Each row has a class, written as a number after it.
[-30  61  31   5  14  12   6  23 -15  -9  -9  -9  -3  12   9  -4  22 -41
 -15  -4  16   4  38   5  39 -17 -40  23  -4   3  26 -18  -3  22 -25 -10
  10 -18 -27] : 4
[ -1  35   0  23 -11   5  12   6  -3 -22 -19  17   8   0  35  -6   6 -50
 -14 -13  18  32  23 -17  36 -27 -39 -15 -14  -5  63  -8   9  19 -39  15
  15   9 -16] : 4
[ -1  29  26 -15  -5   2 -43  40   6 -11  30 -29  14  33 -17 -21 -37  -9
  -5  16  -5  22  16 -24 -51 -50   2 -33 -38 -37 -53  23  -2   5   9   8
  -5  69  11] : 7
[-25  42   2  16   6   7 -15   6 -13  18  -3  12 -10 -17 -11 -33  16 -31
 -39 -10  15   6  38 -32  21 -37 -47 -19 -14  18  30 -26 -17  57 -26  22
  -1 -21 -25] : 5
[-47   1  56  -5  -9   5  -8 -35 -10 -13 -38   7  65 -20 -23   0   8  11
  18 -18 -70  39 -20 -53  35 -11  -4 -15 -23  22   1   9 -19  30 -14  15
  -7  28  -8] : 4
[  0  79  20   7  29   6  26  21 -15 -15 -16  17   0 -20  60 -21  69 -42
 -63  14 -25  -2  24   7  28 -11 -44  46  -5  16  45  14  11  16  11   0
  36 -38  -1] : 8
[-37 -15  57   4  33   6 -12 -38  -5 -11 -49 -10  37 -32 -24 -17  32   0
 -24 -28 -40  29   5 -42  28  11  10  -2   7  20  -7  -7 -32  28  -4   0
  16  39   9] : 5
[ -4  56  -8  10   7  20  21   9 -14   5 -32  -6  -7  21  40 -14  58 -37
 -34 -16  -3  -1   6  17  42   2 -42  29   0   1  35 -14  -4  20 -31 -10
  29  12  -7] : 1
[-13  77  26  28  16  47 -14  -8 -26  56 -20  39 -26  -6   8 -34  33 -31
 -15  11 -23  13  24   8  32   1 -72   8   6  20  58 -33  -6 -20  13  46
 -11 -39  -7] : 0
[  4  46   3  12 -12  28 -14  44 -11  29 -19  -1 -22   1  27 -30  64 -34
  -4 -33  31   3  63  19  15 -27 -38   1 -22 -24  66 -64 -44   8 -51  16
 -15 -23 -29] : 4
[-58   3  55  31  32   6 -27 -58  -2 -45 -42 -23  16 -15 -14   2 -17  -5
 -71  23   3  61  24 -18  47  -2 -32  17  -4  36  -1 -31  10  16 -86  49
 -58  47  -2] : 8
[ -7  66   3  29  23   0   9  11 -14  33 -20   6  -8  -2  25   1  54 -45
 -30 -10  24   3  37   6  36   1 -31   3 -14   5  68   2   3   9 -41  17
  -2  -3 -29] : 3
[-17  25  29 -26  -6 -19  -6   1 -21 -11  32  19   0  12 -42  -3  -7   3
   4  74 -20  22   0 -52 -19 -49   6 -20 -41 -24 -56  40   6 -17  -3   3
 -26  59 -15] : 8
[  1  45  22  21  52  -3  -9 -33 -34 -24 -13 -30 -29  41 -28  19  73 -53
  18 -17  33  38  -3   0  15 -19 -49 -20  32  -1  47 -29 -65  68 -41   1
 -17  57 -39] : 5
[-44  23  69 -15   3  16 -37 -65  -4 -20 -25  18  51 -23 -31   3  25  20
  35 -16 -21  52   2 -44  43  28  30 -12  -5  31  16 -10 -42   0  -1  20
 -22  40   0] : 8
[ -5  70  19  17   8   5  -6  14 -23  14 -34  22 -22  10  19 -20  68 -41
 -32 -13   5  20  26   0  45  -1 -49  22   9   9  39 -28 -20   0 -30  30
   5 -28 -17] : 8
[-11  32  31 -16  22  22   7  10  -6   0 -36  -5 -30  -7  31 -41 -14 -32
 -42 -24   5  17  13 -23  38 -51 -32 -12 -14  16  36 -22  -6   4 -14  -5
 -12   8   9] : 2
[-17  52  -4  24   2   6  -4  29 -16  22 -19   2 -16  25   4 -18  42 -41
 -38 -25   2 -14   6   9  40 -18 -51  19  -4  10  24 -13 -26  30 -11   3
  11   3  -9] : 1
[-18  49  30  42  17   4   5  23  -4  10 -35 -15  -3   2  39  -9  57 -42
 -28   0  10   5  33  -6  37  -6 -38   0 -14  19  84 -12   1   7 -16   3
  -7  15 -11] : 3
[ -1   5  33 -24  13  13 -11  22  -8  -3  15   0   0   8 -25 -18 -46   6
 -11  37 -10  13  28 -29 -20 -41  22 -15 -46 -31 -38  37  -6 -15 -11   0
 -29  36  -1] : 2
[ -6  43  30  23  29  30   1  45 -20  -8 -15  -4 -13  26  19 -20  30 -59
 -20 -11   9  -3  38  -2  22   5 -61   3   5   6  34  -2  -5  41 -40  10
  25 -18 -15] : 5
[-39  14  36  -9   2   2 -21 -29   7   7 -37 -14  55 -33 -30 -19  36  32
  -6 -18 -53  27   1 -24  23   6   9   2   4  29  16  -7 -22  22 -14  32
 -15  23  -9] : 7
[-26  52   3  11   3  22   5   8 -14 -11 -29   3  -5 -18  29 -12  33 -46
 -20 -11  22   9  34  -9  39   0 -25  11   1  12  40 -25   7  10 -48   7
   3  -5 -18] : 0
[-10 -10 -31 -23 -18  15  -5   6 -23 -51  24  29  -8  42 -24 -26 -64  24
  17  59 -20  -4 -26  -9 -28 -26  12 -14 -50 -11 -54  47   7  17 -21   3
 -13  22  20] : 6
[-10   9  19  -1  31  -8 -24  13 -16  -3  33 -12 -19  30 -39 -29 -34   8
 -33  55   4  16  26 -10 -24 -39  17 -11 -36 -30 -40  33   5  -9  -2  18
 -25  46  -2] : 1
[-27  65  -9   1  -4  24   2  20  -3   6  13  -5 -16 -20  19 -22  64 -54
 -21 -37  29 -17  49  15  26  -6 -28  14  -9  -5  75 -22   6   6 -41  19
  19 -21 -18] : 4
[-11 -20  38  -7  14  -4   0  28 -23 -38  36   0   7  20 -35 -17 -52  -9
   9  26 -21  28   6 -29 -24 -10  17 -39 -23 -34 -40  54  24 -20 -28  -7
  -1  43   2] : 4
[-25  -7  69   3  35  14 -10 -62   8 -18 -54   6  19 -31   3 -12  20  32
 -25  12 -61  51  -3 -23  61  10   7  34  15  23  15 -42  -4 -19  25  10
   2   9  43] : 8
[-43   1  44 -12  14   1 -22 -29  -3 -31 -36 -19  26 -30  -9 -10  29  -1
 -18 -11 -44  46  -5 -59  42   1  12 -10   2  17  -5 -13  -8  27 -22   8
   0  24   8] : 8
[-38  -6  37  -4  12  15 -19 -15   0   0 -50 -11  40 -37  -6  -3  23  18
  -7 -30 -62  33   1 -38  26   5  11  -8 -10  27   6  -1 -22  40 -16  -3
   6  17   3] : 7
[ -9  20  31 -20  -6 -21   9  12 -27 -26  29  38   9  26 -21 -22 -53  -4
   3  50   0  20  -6 -18   5 -60  -8  -9 -53 -26 -28  40   9 -18   7  10
 -23  50 -11] : 4
[ 10  15  17  -6 -23   2   0  46 -27 -42  29   1  -9  80 -11 -28  18 -30
   6 -17  -8  11  -6  -5 -40 -41  -8   4 -28 -24 -20  13 -23 -20  15  11
 -13 114   3] : 1
[-22  24 -21  -2  23 -32  16  48 -11  40 -56  -3 -22 -50  32 -13  66 -31
 -60 -29  35 -13  21  -9  53   4 -12   3 -12   9  24 -35   3  13  -8 -11
  11 -20 -21] : 3
[-40   1  39 -11  17  39 -10 -60  17  20 -46 -30  33 -42  29 -38  16 -20
 -35 -55 -31  23   4 -13  70  17  10 -23 -18  11  39 -21  -1 -10 -56 -14
   9  71  34] : 6
[ 21  13  12 -22  36 -21 -11  -1 -24 -29   6  19 -25  56 -17 -34 -10  -7
 -40  49 -69  36   0 -45  -8 -12   4 -14 -19 -16 -23  87  25  23  51  18
   7  14 -23] : 8
[-21  30   1  10 -12  18  -4   2  15  21 -58  20  -4   2  -1 -16  50 -23
 -24   6  25  14  30  18  41  19 -40  19 -32   7  25 -78  -4  58 -26  -5
  13 -39 -12] : 5
[-44  -7  85 -24   9  42  -4 -27  12 -14 -46  -3  51 -45  -8  -3  12   3
  -6 -12 -38  50  32 -29  67  62  15   6 -23  18  33  -3   4 -24 -55  19
 -20  49   6] : 2
[-18  63  28  31   2   5  -9 -19 -22  24 -19 -11 -18   2  25 -15  72 -45
 -63 -33   4  21  42   5  23  -3 -24  24 -13  12  22  -8 -10 -14  14   5
   5   4 -19] : 2
[-10  44   5  41   4  14  -1  -2   4  23 -16  15 -20  13   5  -3  33 -59
 -30  -8  10  20  38  -9  41 -20 -25   9 -12   3  65 -13  -3  15 -18  -2
   7  14 -12] : 3
[  9  49  37 -14  -6   4 -51 -39 -18   1  65  -4  -8  39  -2  -1 -24 -34
  18  27  24  36   9 -25  28  -9  15 -44 -24 -50 -14  60 -17 -33  13 -14
  -6  74  -5] : 8
[ -6 -16  53  34  10 -16 -12 -21   2 -19 -68 -51   9  76 -49 -11  18 -23
 -33 -40 -80  35   0 -39  25 -81 -35  29  46  36 -16 -16 -72  73  -2  -4
 -36  51 -34] : 6
[-72 -19  48  25  -2  21 -46 -72 -15   6  -9 -56  56 -38 -24  14  20   1
   2 -45 -22  43 -17 -35  32  11  17 -29 -13  19  -8 -23 -27  49 -62  19
 -20  37   2] : 5
[-34  53   9  16 -13   6   9  28 -28  -8 -22  13 -15  17   6 -10  42 -39
 -13 -18   7  -8  11  -1  28 -11 -64  14  -7  12  19 -25   3   4 -35  17
  10  -7 -16] : 4
[-48  27  52 -30  26 -11 -25 -19  -8  20 -37  -2  22  -7 -39  -9  25  30
 -13   0 -62  28  -4 -64  75  21   1 -19 -21   8   1 -21  -6  12  17  -6
 -10  39  -6] : 8
[ 12  64  33  30   8  30   2  15  -3  19 -26   2   1   8  25 -40  34 -52
 -30 -29  -8   3  30  -2   9 -22 -67  -9   9  10  50  -2  -7  -4 -42  38
   1 -10   2] : 2
[-10  72  13  12   0   6   4  26 -24   0 -28  -1  -5   0  36 -20  56 -47
 -15 -23 -10 -12   9  -6  43  -9 -43  13   8   6  43   1 -16   8 -24   4
  16 -13  -8] : 0
[-15  -6  26 -21  28   2  -6  16 -11 -14  24   8 -16  22 -45 -25 -19   3
  -5  50  12   5  36 -17 -19 -19  28  -9 -36 -20 -41  36  11 -13 -12   0
 -18  51 -12] : 1
[ -5 -24  38   4  37 -10 -11   5 -15 -15  21  -8 -25 -17 -28  -2  10   8
 -15  58  26  20  55  -5 -24 -13  36   7 -25 -40 -42  14   0 -53 -47  14
 -38  61   8] : 3
[-50  -3  48  10  17  -8 -15 -50  -9  13 -40 -16  61 -43 -27 -10  41  14
 -27   3 -55  42  -8 -39  61  28   0  -5  -4  19  -9 -11 -14  26 -12  -3
 -18  50  -3] : 3
[-16  28  50 -13  18   6 -25  18 -36 -14  40   4  -9  -5 -40 -46  14   6
  12  74 -11   5  40 -22 -39 -24  11   0  -5 -18 -46  28 -13 -39  29  19
 -33  17 -12] : 0
[-17  69  -3   7   1  24  -2  18 -15   1 -24  13 -10 -15  24 -15  45 -42
 -35 -22  -3 -12  33  -2  33   0 -46  29   4  18  41 -14 -16  10 -16  19
   6 -12 -14] : 0
[  2  72   6  11  18  22   8  89 -41  18 -53   2 -21  48  50  -1  29 -46
 -15 -67 -24  12  -3 -22  23 -13 -51 -11 -32  -8  49 -20 -33  17 -41   1
  18  30   2] : 3
[-11  53  33  34   7  21  23   9 -19  11 -23 -21   9  10  32 -29  26 -43
 -37 -29  -9  23  17  -7  26 -45 -48  11  15  12  52 -37 -15  27 -50  -3
  18 -10  -8] : 5
[-13  56 -24  33  20  29  -8  17  -4  17  -7  22 -12 -30  31   5   5 -78
 -55  18  63 -12  32  23  61 -14 -59  23 -24 -17  28  -2   9  23 -41  19
   9 -17  -2] : 2
[-14  43   5  22  41  -5 -21  -6  13  55 -43 -22 -24  -2   8 -19  79 -50
 -65 -20  20  -3  38   8  27   3 -21  -9 -24  -2  37  -9  -9  21  20  -2
  14  34 -19] : 1
[-83 -24  54  15  33  15 -21 -56 -35 -13 -22 -49  47 -62 -44 -10  10  26
 -13  -1 -23  36 -28 -41  29  35  -7 -42  21  32 -36 -33 -31  32 -54 -23
 -19  52  13] : 5
[-30   2  70  -8  17  20   8 -17 -10 -22 -57   2  53 -23  13 -18  45  21
  14  -5 -79  42   2 -38  40  16 -12  -2 -17  13  44 -18  -4   0  -5  17
   3  31   6] : 4
[-33  62   6  21   7  34   3  36 -27  21 -30  13 -19 -14  23  -7  44 -42
  -5 -22  -5 -16   4  11  27  10 -38  17  -5  16  44 -16  -3  -1 -45  19
   9 -45   2] : 0
[-39  54   6  14   4 -16  -3  15 -24   5 -55 -47  13 -25  44  22  66 -30
 -51 -69 -27  34 -14 -21  34  16 -23 -27 -22  18  45  15 -25  41 -70 -15
  18  45 -17] : 7
[-18   5  34 -22  -5  -6 -10  30 -38 -13  53   9  -9  11 -23 -39  -8  -4
 -12  49 -33   7  -4 -10 -13 -41 -17   0 -43 -16 -59  29   3 -27  23  26
 -34  58   9] : 6
[-14  43  14   6  19 -11 -15 -13 -16  18 -10  -4 -42  -6  12 -16  44 -36
 -65  13  -3  26  15  -7  54 -17 -44   5  -9  -3  16 -21  -2  16  -3  -2
  -8   0 -11] : 8
[-22  47  10  23  26  19 -13   5 -14  13 -19   5 -20  -1   9 -18  46 -30
 -29  12   2 -17  34  13  36 -14 -52  15 -19  13  33  -9 -17  16 -38  27
 -11  -4  -2] : 6
[-36   9  32   0   5  -3 -18 -69  -6 -10 -15  -8  29  -7 -41 -24  35  15
  -4 -15 -33  27  -1 -16  52  29  -4  -3  18  -3  10 -18  -6 -15 -14  15
   2  46   4] : 4
[-32   8 -14  -3  38  -5  -1  34 -25 -23  30 -11  36   8 -45 -13 -25  18
   4  30 -16 -22   1 -32 -19 -23  30 -14 -27 -30 -51  22  22  -1 -17   6
   6  59  13] : 6
[-37  -7  51  20  27  18  -8 -32 -11  -7 -55 -14  38  -8  -2 -24  14  22
 -20 -27 -36  39  -3  -6  37  43  16  12  16  35  10 -11  -7  -6 -19  23
   4  10  17] : 1
[-30   9  35   3  21  10 -15 -34   3  -5 -26 -26  25 -32  -7 -23  41   6
 -34 -30 -48  39   2 -25  28  21   4  -9   3  15  29 -29 -13  12  -3   1
  -3  49  26] : 3
[-38  10  35  -2  23  14 -11 -75  -2 -15 -36 -19  32 -43   3   4   9   7
 -25   0 -50  23   5 -46  61   9  -4   3  14  27  18  14   2  13 -25  14
 -11  34  -3] : 0
[  0  -4  23 -29  -1  14   0  34 -23   0  25  11 -22  32  -4 -12 -12 -11
  -7  45 -25   5   8 -23 -13 -49  -5  18 -31 -29 -50  12  21 -33  16  19
 -26  40 -10] : 8
[ -5  21  61  -9  28 -21 -15  -8   9 -32   6   5   8  23 -58 -49   4 -24
 -19  47 -10  43  24 -41 -22 -45  18 -13   2 -22 -32  17   7 -25  11  12
  -8  70   5] : 8
[ -5   4  25 -11  16  -7 -10  49  12 -35   1 -18  26  12 -34 -45 -41 -20
 -43  36  10  23  58 -41 -17 -50  32 -19 -45 -37 -15  34   6  19 -42   3
 -28  50 -20] : 2
[-26   8  28  26  -5   6  17  22  19 -19 -29  -3 -19   1  36  18  53 -36
 -36   4   5 -28  19  10  28   0 -36  36 -49   4  58 -13  21 -19  -8   2
  23  52  35] : 5
[  8  19  45   3  45   1 -23  42 -12   9  31   1  -3  20 -49 -38   3  15
  -5  62 -14   5  53 -20 -37 -16 -10 -18 -16 -30 -15   5  -4 -28  24  24
 -37  53   0] : 3
[ -6  56  26  39  31   9  27  40 -25  -8 -43  27  26  -9  37  -1  70 -39
  -8 -10  14  11  30   9  29   4 -20  36  -4  14  67 -16 -19   2  -8  11
  13   3  -8] : 3
[-59 -21  29   2   5  36  -6 -30 -28  16 -59  17  28 -39 -27 -22  28   6
   6 -49 -48   9 -28 -53   1  11   4 -23  -3  33 -36 -14 -27  12 -47  10
  23  19  20] : 5
[ -9  60  21  22  23  18  17  64 -15  22 -49  23 -18 -18  12 -32 105 -25
 -73 -20 -38  -2  74   4  -1  11 -47  55 -14  13  45 -38 -25 -11 -25  23
  11   1  -4] : 3
[ -8   1  20 -31   7 -17  -4  38 -18 -21  47  -5  -4  14 -44 -26 -22   2
   1  39 -11  -3  28 -34 -23 -56   4 -14 -26 -40 -41  27  10 -10  -1  13
 -21  40 -21] : 4
